k_352: [ 11.5  -7.2 -41.7 -43.6  -0.2  74.8  -1.6  13.6]
k_162: [16.1 -2.6 23.2 16.3 17.5 14.1 -8.9 -9.1]
k_849: [-21.8  -1.9 -81.1  14.8  70.7 -28.3  -0.5   5.8]
chg k_849: [-21.8  -1.8 -81.1  14.8  70.7 -28.3  -0.5   5.8] -> 1, [-1.9]
chg k_849: [-21.8  -1.9 -81.1  14.8  70.7 -28.4  -0.5   5.8] -> 5, [-28.3]
chg k_352: [ 11.5  -7.2 -41.7 -43.6  -0.2  74.8  -1.7  13.6] -> 6, [-1.6]
chg k_352: [ 11.5  -7.2 -41.7 -43.5  -0.2  74.8  -1.6  13.6] -> 3, [-43.6]

k_263: [ -8.7  49.0  -2.8  62.9 -15.1  23.3   6.6  18.2 -16.9  27.7  -2.7   2.7
 -32.7   2.3  37.0 -20.2  -5.7   5.3  11.6  74.1 -28.2 -37.4  20.9  -9.3
 -15.7  26.8  30.4  -2.5   0.2  40.0 -22.4  29.5]
k_814: [-13.6  41.0 -11.1  74.8   0.2  17.0   0.1  15.3 -11.0  31.5   0.3   7.1
 -36.6   0.9  16.7 -18.6  -4.5   2.7  14.0  66.3 -22.4 -40.3  17.1  -8.5
  -7.8  21.6  27.7  -9.9   9.2  46.9 -21.6  32.9]
k_643: [  0.8  27.3  31.6 -40.1  19.4  -2.1 -65.3   1.7 -32.5 -14.7  -2.0   4.6
  45.0 -38.3  -2.6 -62.3 -36.6   7.9  50.0 -23.7 -40.8  73.7  18.0  32.7
  18.4   5.0   6.9  29.1 -23.9  40.7  57.1  45.6]
k_567: [-26.6  47.5  -2.5  62.6  -9.6  15.8  -3.3  14.0 -13.6  26.7  14.2   8.3
 -34.5  12.5  24.7 -15.3   8.1   7.8   7.7  76.8 -16.4 -45.2  19.1  -7.7
  -7.0  17.5  23.0  -2.6   6.4  37.5 -29.2  33.2]
k_90: [ 10.8  28.8 -53.2 -14.1 -11.9 -37.0 -15.3  27.1  28.2 -10.9  31.0 -31.6
  51.9 -24.2  30.5  -2.6 -18.9  -9.6  36.2   0.0  22.6 -35.1  -5.1 -10.4
  -4.2  -9.9   6.6  23.8  10.7 -58.5 -49.3  38.8]
k_54: [-29.6  52.1  -4.0  70.6   1.3  11.7  -0.6   1.6 -22.4  32.5   9.2  13.7
 -43.7  -4.1  23.1 -18.8  -4.7  14.6  13.6  69.8 -28.3 -34.4  13.4  -9.2
 -10.8  36.2  26.5  -7.8  -1.4  46.1 -27.5  36.0]
k_14: [-22.6  42.5  -0.4  65.7  -5.0  21.1  -1.5  13.0 -14.9  34.3   8.8  12.4
 -38.4   9.3  28.9  -8.5   7.8   6.2   9.7  74.4 -30.6 -37.7  11.2  -8.7
 -11.5  21.0  29.2  -2.8   6.7  37.3 -16.9  42.3]
k_200: [  3.4  37.2 -53.3 -25.5 -17.5 -44.4 -25.7  16.0  32.4   2.0  38.1 -37.1
  52.2 -35.2  37.7   0.3 -23.9 -12.7  38.2  10.1  34.5 -34.4  -0.8 -17.2
  -7.6 -11.5   3.5  26.5   9.7 -51.7 -51.9  34.0]
k_432: [-15.6  47.7  -2.6  81.9 -19.2  10.0   3.8  11.8 -18.9  35.3   4.3  15.7
 -33.1   4.9  14.2 -11.4  -1.4  10.4  -1.4  69.5 -29.4 -50.5  16.7 -11.7
  -7.0  27.9  24.2  -2.8  -8.5  50.0 -20.6  40.9]
k_659: [-16.5  46.0  -5.6  68.1  -8.3   5.5  17.9  12.0 -12.9  31.2   2.3  18.3
 -41.1   7.6  25.6 -13.1   7.5   0.0  11.1  68.1 -29.2 -38.6  15.2  -7.4
 -13.7  19.8  23.7  -3.0  -5.3  41.6 -22.1  45.0]
k_12: [-19.3  44.0   7.3  70.7  -7.6  13.5   1.5  13.2 -13.2  26.5   1.8  13.0
 -24.3  -4.8  24.2 -15.0   4.9  10.1  14.2  69.2 -21.3 -50.7  15.8 -14.4
  -8.5  24.1  30.2  -8.5   4.4  35.2 -18.6  33.2]
k_798: [ 20.0  28.5 -52.8 -28.4  -6.8 -40.3 -21.1  17.9  27.1 -13.3  43.4 -30.1
  51.4 -28.5  38.7   1.5 -36.5   0.4  42.5   8.8  24.7 -41.0  -4.9 -22.0
 -13.1  -6.2  14.9  26.1  11.1 -51.5 -52.8  38.4]
chg k_200: [  3.4  37.2 -53.3 -25.5 -17.5 -44.4 -25.7  16.0  32.4   2.0  38.2 -37.1
  52.2 -35.2  37.7   0.3 -23.9 -12.7  38.2  10.1  34.5 -34.4  -0.8 -17.2
  -7.6 -11.5   3.5  26.5   9.7 -51.7 -51.9  34.0] -> 10, [38.1]
chg k_263: [ -8.7  48.9  -2.8  62.9 -15.1  23.3   6.6  18.2 -16.9  27.7  -2.7   2.7
 -32.7   2.3  37.0 -20.2  -5.7   5.3  11.6  74.1 -28.2 -37.4  20.9  -9.3
 -15.7  26.8  30.4  -2.5   0.2  40.0 -22.4  29.5] -> 1, [49.0]

k_716: [-13.6  21.2 -15.5  28.8 -37.4 -30.4  30.7  70.4 -34.2 -66.1 -77.1  37.9
  -3.2 -18.4  -1.4]
k_206: [-11.2  -9.9  73.0  11.7 -26.1  -4.9  -1.3 -10.2  12.5 -26.4   4.5  13.7
   9.6 -45.4 -18.8]
k_87: [ 16.9  -8.4 -46.5 -17.3   1.4   5.8 -25.0 -57.6  25.6 -21.8 -11.0  -6.4
 -36.0   6.5  39.4]
k_784: [ 16.9  -8.4 -46.5 -17.3   1.4   5.8 -25.0 -25.1  25.6 -21.8 -11.0  -6.4
 -36.0   6.5  39.4]
chg k_716: [-13.6  21.2 -15.5  28.8 -37.5 -30.4  30.7  70.4 -34.2 -66.1 -77.1  37.9
  -3.2 -18.4  -1.4] -> 4, [-37.4]
chg k_87: [ 16.9  -8.4 -46.5 -17.3   1.4   5.8 -25.0 -57.6  25.6 -21.8 -11.0  -6.4
 -35.9   6.5  39.4] -> 12, [-36.0]
chg k_784: [ 16.9  -8.4 -46.5 -17.3   1.3   5.8 -25.0 -25.1  25.6 -21.8 -11.0  -6.4
 -36.0   6.5  39.4] -> 4, [1.4]

k_79: [ -1.5  -3.2 -44.9  36.7 -11.3  -3.7 -54.8  20.7 -24.5 -53.8 -10.8   6.9
   3.4  24.4  15.8 -28.6 -22.9  35.3 -25.4   0.8 -18.8  21.4   5.4 -49.1
 -11.0 -42.8  21.6 -16.0 -17.1  47.2  -8.2  38.3 -58.8]
k_702: [ -1.5  -3.2 -44.9  36.7 -11.3  -3.7  84.1  20.7 -24.5 -53.8 -10.8   6.9
   3.4  24.4  15.8 -28.6 -22.9  22.9 -25.4   0.8 -41.6  64.9  28.1 -13.7
   9.5 -16.5  21.2   7.8 -39.0  15.7   2.8  81.0 -51.3]
k_848: [ -1.5  -3.2 -44.9  36.7 -11.3  -3.7  84.1  20.7 -24.5 -53.8 -10.8   6.9
   3.4  24.4  15.8 -28.6 -22.9  22.9 -25.4   0.8 -18.8  21.4   5.4 -49.1
 -11.0 -42.8  21.6 -16.0 -17.1  47.2  -8.2  38.3 -58.8]
chg k_79: [ -1.5  -3.2 -44.9  36.7 -11.3  -3.7 -54.8  20.7 -24.5 -53.8 -10.8   6.9
   3.4  24.4  15.8 -28.6 -22.9  35.3 -25.4   0.8 -18.8  21.4   5.4 -49.1
 -11.0 -42.8  21.5 -16.0 -17.1  47.2  -8.2  38.3 -58.8] -> 26, [21.6]
chg k_702: [ -1.5  -3.2 -44.9  36.7 -11.3  -3.7  84.1  20.7 -24.5 -53.8 -10.8   6.9
   3.5  24.4  15.8 -28.6 -22.9  22.9 -25.4   0.8 -41.6  64.9  28.1 -13.7
   9.5 -16.5  21.2   7.8 -39.0  15.7   2.8  81.0 -51.3] -> 12, [3.4]
chg k_702: [ -1.5  -3.2 -44.9  36.7 -11.3  -3.7  84.1  20.7 -24.5 -53.8 -10.8   6.9
   3.4  24.4  15.8 -28.6 -22.9  22.9 -25.4   0.8 -41.7  64.9  28.1 -13.7
   9.5 -16.5  21.2   7.8 -39.0  15.7   2.8  81.0 -51.3] -> 20, [-41.6]
chg k_79: [ -1.5  -3.2 -44.9  36.7 -11.3  -3.7 -54.8  20.7 -24.5 -53.8 -10.8   6.9
   3.4  24.4  15.8 -28.6 -22.9  35.3 -25.5   0.8 -18.8  21.4   5.4 -49.1
 -11.0 -42.8  21.6 -16.0 -17.1  47.2  -8.2  38.3 -58.8] -> 18, [-25.4]

k_350: [ 27.1  -4.4  24.0  23.4 -51.3  67.9 -45.8 -37.9  27.7  -5.2  54.1 -36.0
   7.8  16.9  22.9   6.4   3.3  -4.5 -46.6   1.4  -2.0   1.1 -21.5 -40.9
  -5.4  -7.2 -28.6]
k_605: [ 24.5  10.0 -21.2  32.3 -38.9 -67.0  14.2  15.7 -12.2 -31.0 -27.7 -14.6
   5.1 -48.1  25.8 -29.8 -44.1  23.4  46.4   2.3 -20.1   4.5 -28.6  10.7
  34.8 -33.0   6.1]
k_576: [ 24.5  10.0 -21.2  32.3 -38.9 -67.0  14.2  15.7 -12.2 -31.0 -27.7 -14.6
   5.1 -48.1  25.8 -29.8 -44.1  23.4  46.4 -15.3 -77.8  13.0  -6.9 -13.5
  27.5  -3.5 -18.2]
k_942: [ 26.1   7.7  24.2  21.5 -37.7  67.7 -46.8 -36.2  27.7 -13.3  48.0 -33.1
  -3.1  35.6  23.6  12.7  12.2  -5.1 -46.9  -0.1   2.1  -3.1  -6.1 -41.1
 -12.5   8.3 -28.8]
chg k_350: [ 27.1  -4.4  24.0  23.4 -51.3  67.9 -45.8 -37.9  27.7  -5.2  54.1 -36.0
   7.8  16.9  22.9   6.4   3.3  -4.5 -46.6   1.4  -2.0   1.1 -21.4 -40.9
  -5.4  -7.2 -28.6] -> 22, [-21.5]
chg k_576: [ 24.5  10.0 -21.2  32.3 -38.9 -67.0  14.2  15.7 -12.2 -31.0 -27.7 -14.6
   5.1 -48.0  25.8 -29.8 -44.1  23.4  46.4 -15.3 -77.8  13.0  -6.9 -13.5
  27.5  -3.5 -18.2] -> 13, [-48.1]
chg k_942: [ 26.1   7.7  24.2  21.5 -37.7  67.7 -46.8 -36.2  27.7 -13.3  48.0 -33.1
  -3.1  35.6  23.6  12.7  12.2  -5.1 -46.9  -0.1   2.1  -3.1  -6.0 -41.1
 -12.5   8.3 -28.8] -> 22, [-6.1]
chg k_576: [ 24.5  10.1 -21.2  32.3 -38.9 -67.0  14.2  15.7 -12.2 -31.0 -27.7 -14.6
   5.1 -48.1  25.8 -29.8 -44.1  23.4  46.4 -15.3 -77.8  13.0  -6.9 -13.5
  27.5  -3.5 -18.2] -> 1, [10.0]

k_81: [ 15.1 -10.6 -71.1 -18.4  10.7 -15.7]
k_290: [-17.3 -12.4  -4.0  -2.7  14.6  18.9]
k_30: [ -9.4 -26.3 -18.1   4.5 -14.3  -5.5]
k_324: [-17.4  -4.9  -3.9  15.0   3.2  22.0]
chg k_290: [-17.3 -12.3  -4.0  -2.7  14.6  18.9] -> 1, [-12.4]
chg k_290: [-17.3 -12.4  -4.0  -2.6  14.6  18.9] -> 3, [-2.7]
chg k_81: [ 15.1 -10.5 -71.1 -18.4  10.7 -15.7] -> 1, [-10.6]
chg k_81: [ 15.1 -10.6 -71.1 -18.4  10.7 -15.6] -> 5, [-15.7]

k_707: [  9.6  18.6  44.7 -19.4 -26.6 -28.7  -6.1  -1.7 -19.8  -7.0 -19.7]
k_938: [  9.6  18.6  44.7 -19.4 -26.6 -28.7  10.5 -19.4 -11.7  -0.3 -28.7]
k_466: [  9.5  10.2  12.2 -37.4  -4.5 -43.1 -29.4  13.9 -11.5  -3.1 -43.1]
k_465: [-21.0   4.4  40.5 -22.5  -3.8   0.6 -13.1  -5.3 -15.9 -28.3   0.6]
k_485: [ -4.6  10.1  -6.9  -0.5  10.7 -32.5  -9.9 -34.3 -43.8  28.1 -32.5]
k_650: [ -2.6  -1.9  67.1   0.2 -43.5 -20.0   7.3 -28.2  -7.0   0.7 -20.0]
k_762: [-21.0   4.4  40.5 -22.5  -3.8   0.6 -13.1 -28.0 -36.2 -29.6   5.6]
k_657: [ -1.9   9.6 -27.3  16.2   6.5 -11.3  -5.5 -13.8 -14.1  40.0 -11.3]
k_379: [ 12.1  32.5  24.1   0.0  -3.2 -52.8   0.8 -14.9 -18.5   3.0 -52.8]
k_15: [ -2.4   5.8  24.3   7.5  -8.4  -9.1  -0.5 -11.9  -4.7   5.3  -9.1]
k_377: [ -2.2  18.6  44.7 -19.4 -26.6 -28.7  -6.1  -1.7 -19.8  -7.0 -19.7]
k_243: [ 10.9  20.3  22.6  -6.8 -23.2 -31.4  -0.6 -19.5 -16.4  12.9 -31.4]
chg k_657: [ -2.0   9.6 -27.3  16.2   6.5 -11.3  -5.5 -13.8 -14.1  40.0 -11.3] -> 0, [-1.9]
chg k_15: [ -2.5   5.8  24.3   7.5  -8.4  -9.1  -0.5 -11.9  -4.7   5.3  -9.1] -> 0, [-2.4]

k_66: [-24.5  -5.9  26.0 -19.3  -5.1  31.5  18.3 -40.9]
k_968: [-11.3  -2.9  40.5  79.9  -0.6  16.5  38.5  30.4]
k_704: [33.6  5.3 18.2 -9.5 12.2 -9.8 -9.5  2.6]
k_909: [ -4.2  13.4 -27.5 -18.0  11.3 -10.5   3.4 -28.3]
k_904: [ 33.6   5.3  18.2 -45.9  12.2  -9.8  -9.5   2.6]
k_358: [-24.5  -5.9  26.0 -19.3  -5.1   8.8  -1.6 -13.5]
k_89: [ -2.4 -21.1  41.4  -6.5 -15.5  10.7  12.6 -14.1]
k_118: [-11.3  -2.9  40.5  79.9  -8.2  16.5  38.5  30.4]
chg k_66: [-24.5  -5.9  26.0 -19.3  -5.1  31.5  18.4 -40.9] -> 6, [18.3]
chg k_89: [ -2.4 -21.1  41.4  -6.6 -15.5  10.7  12.6 -14.1] -> 3, [-6.5]
chg k_904: [ 33.6   5.3  18.2 -45.9  12.2  -9.8  -9.4   2.6] -> 6, [-9.5]

k_486: [ -1.6  -9.6   3.2  -6.2  -5.1   3.7   4.0  -6.8  -0.1   2.4   3.2 -10.2
  -7.1  -2.4   4.2  -3.9 -10.3   3.8   3.5  -2.3   1.0  -8.9  -5.7   3.1
   5.4  -5.4 -10.0   3.4   4.0   3.8  -3.3   4.1  -5.4   4.1  -6.6   4.3]
k_951: [ 81.0 -24.8 -16.0  80.8  84.7 -19.1  -7.8  78.3  72.5 -26.2 -19.2  -4.3
  76.5  84.4 -18.4  85.9  20.7 -17.1 -26.7  85.8  50.7  61.2  83.2 -14.0
 -42.4  83.5  -7.4 -14.5 -15.9 -12.9  87.2 -20.3  83.5 -21.6  79.5 -23.2]
k_857: [ 29.2 -53.1 -29.3   4.9   9.5 -27.3 -20.7   0.0  17.7 -37.4 -30.5 -48.2
  -0.6  24.6 -24.7  16.7 -38.4 -26.4 -31.5  23.7   1.4 -14.9   6.8 -28.9
 -27.6   9.3 -48.6 -27.3 -24.5 -24.1  18.0 -25.9   9.3 -26.2   2.2 -26.0]
k_451: [ 0.9  3.6 -6.1  3.1  2.5 -6.4 -6.2  3.4 -1.5 -6.0 -6.2  4.3  3.6  1.2
 -6.4  1.9  4.9 -6.3 -6.4  1.1 -3.5  4.5  2.8 -6.1 -6.6  2.7  4.4 -6.2
 -6.3 -6.2  1.5 -6.3  2.7 -6.5  3.3 -6.5]
k_812: [ 84.3 -34.2 -49.3  75.7  79.4 -50.7 -39.1  71.7  62.5 -60.9 -52.5 -14.6
  70.6  84.8 -49.8  83.0  10.6 -49.3 -59.0  84.7  29.1  53.3  77.5 -47.4
 -71.2  79.1 -17.7 -47.3 -47.6 -44.9  83.3 -52.1  79.1 -53.1  73.5 -54.4]
k_301: [-0.2 -1.2 -0.9 -0.5 -0.3 -0.8 -0.7 -0.5 -0.3 -1.0 -0.9 -1.2 -0.6 -0.2
 -0.8 -0.3 -1.1 -0.8 -0.9 -0.1 -0.5 -0.8 -0.4 -0.9 -0.8 -0.4 -1.2 -0.9
 -0.8 -0.8 -0.2 -0.8 -0.4 -0.8 -0.5 -0.8]
chg k_812: [ 84.3 -34.2 -49.3  75.7  79.4 -50.7 -39.1  71.7  62.5 -60.9 -52.5 -14.6
  70.6  84.8 -49.8  83.0  10.6 -49.3 -59.0  84.7  29.1  53.3  77.5 -47.4
 -71.2  79.1 -17.7 -47.3 -47.6 -44.8  83.3 -52.1  79.1 -53.1  73.5 -54.4] -> 29, [-44.9]
chg k_857: [ 29.2 -53.1 -29.3   4.9   9.5 -27.3 -20.7   0.0  17.7 -37.4 -30.5 -48.2
  -0.6  24.6 -24.7  16.7 -38.4 -26.4 -31.5  23.7   1.4 -14.9   6.8 -28.9
 -27.6   9.3 -48.6 -27.3 -24.5 -24.2  18.0 -25.9   9.3 -26.2   2.2 -26.0] -> 29, [-24.1]
chg k_951: [ 81.0 -24.8 -16.0  80.8  84.7 -19.1  -7.8  78.3  72.5 -26.2 -19.2  -4.3
  76.5  84.4 -18.4  85.9  20.6 -17.1 -26.7  85.8  50.7  61.2  83.2 -14.0
 -42.4  83.5  -7.4 -14.5 -15.9 -12.9  87.2 -20.3  83.5 -21.6  79.5 -23.2] -> 16, [20.7]

k_113: [ 15.2  10.9  22.3   6.8 -36.0 -14.7 -27.3 -12.2  10.0  35.3  10.9 -23.1
 -25.5   9.8 -35.6   1.4  -1.9 -12.9 -12.6]
k_529: [  0.1  -8.8 -14.2  13.1 -71.1  -7.2 -18.2 -10.7   1.8 -10.4 -38.1 -64.2
  49.8 -27.4   4.2   4.3  12.2  -0.7   6.2]
k_928: [  7.1 -22.2  -7.8  19.5  42.5 -12.4   9.6  -2.9 -25.3  -8.2  -8.8 -20.5
 -12.3  18.9  -1.1  33.2  -4.1  11.3   4.3]
k_607: [ -1.1  -3.0  14.7   9.6  24.8  47.7  21.5 -16.0  -1.3 -13.3  13.8  21.6
  50.6  10.9   4.8  -8.0   7.6   6.2  22.9]
k_509: [ -7.3 -11.8 -19.0  34.6  -6.8  56.8 -17.8  -3.0   4.4 -13.3  62.4   3.8
  19.7 -16.7 -28.1  -3.9   3.1   7.1   1.4]
k_799: [ -2.8  -1.7  37.2  16.2  -4.7  49.2  27.9  -6.1 -47.8  -0.3 -74.1  37.0
 -26.1  -5.7 -47.1  37.8 -10.5 -13.9  44.4]
k_160: [ -1.1  -3.0  14.7   9.6  24.8  47.7  21.5 -16.0  -1.3 -13.3  13.8  21.6
  50.6  10.9   4.8  -8.0   7.6 -13.9  44.4]
k_447: [ -1.9   0.6   0.6 -12.2  10.2  56.1  20.3   0.5 -14.9  15.5  -5.8 -39.0
 -49.3  -4.0  -4.4   2.2   7.4  -1.2  17.7]
chg k_799: [ -2.8  -1.7  37.2  16.2  -4.7  49.2  27.9  -6.1 -47.8  -0.3 -74.1  37.0
 -26.1  -5.7 -47.1  37.8 -10.4 -13.9  44.4] -> 16, [-10.5]
chg k_799: [ -2.8  -1.7  37.2  16.2  -4.7  49.2  27.9  -6.1 -47.8  -0.3 -74.1  37.0
 -26.1  -5.7 -47.1  37.9 -10.5 -13.9  44.4] -> 15, [37.8]
chg k_529: [  0.1  -8.7 -14.2  13.1 -71.1  -7.2 -18.2 -10.7   1.8 -10.4 -38.1 -64.2
  49.8 -27.4   4.2   4.3  12.2  -0.7   6.2] -> 1, [-8.8]

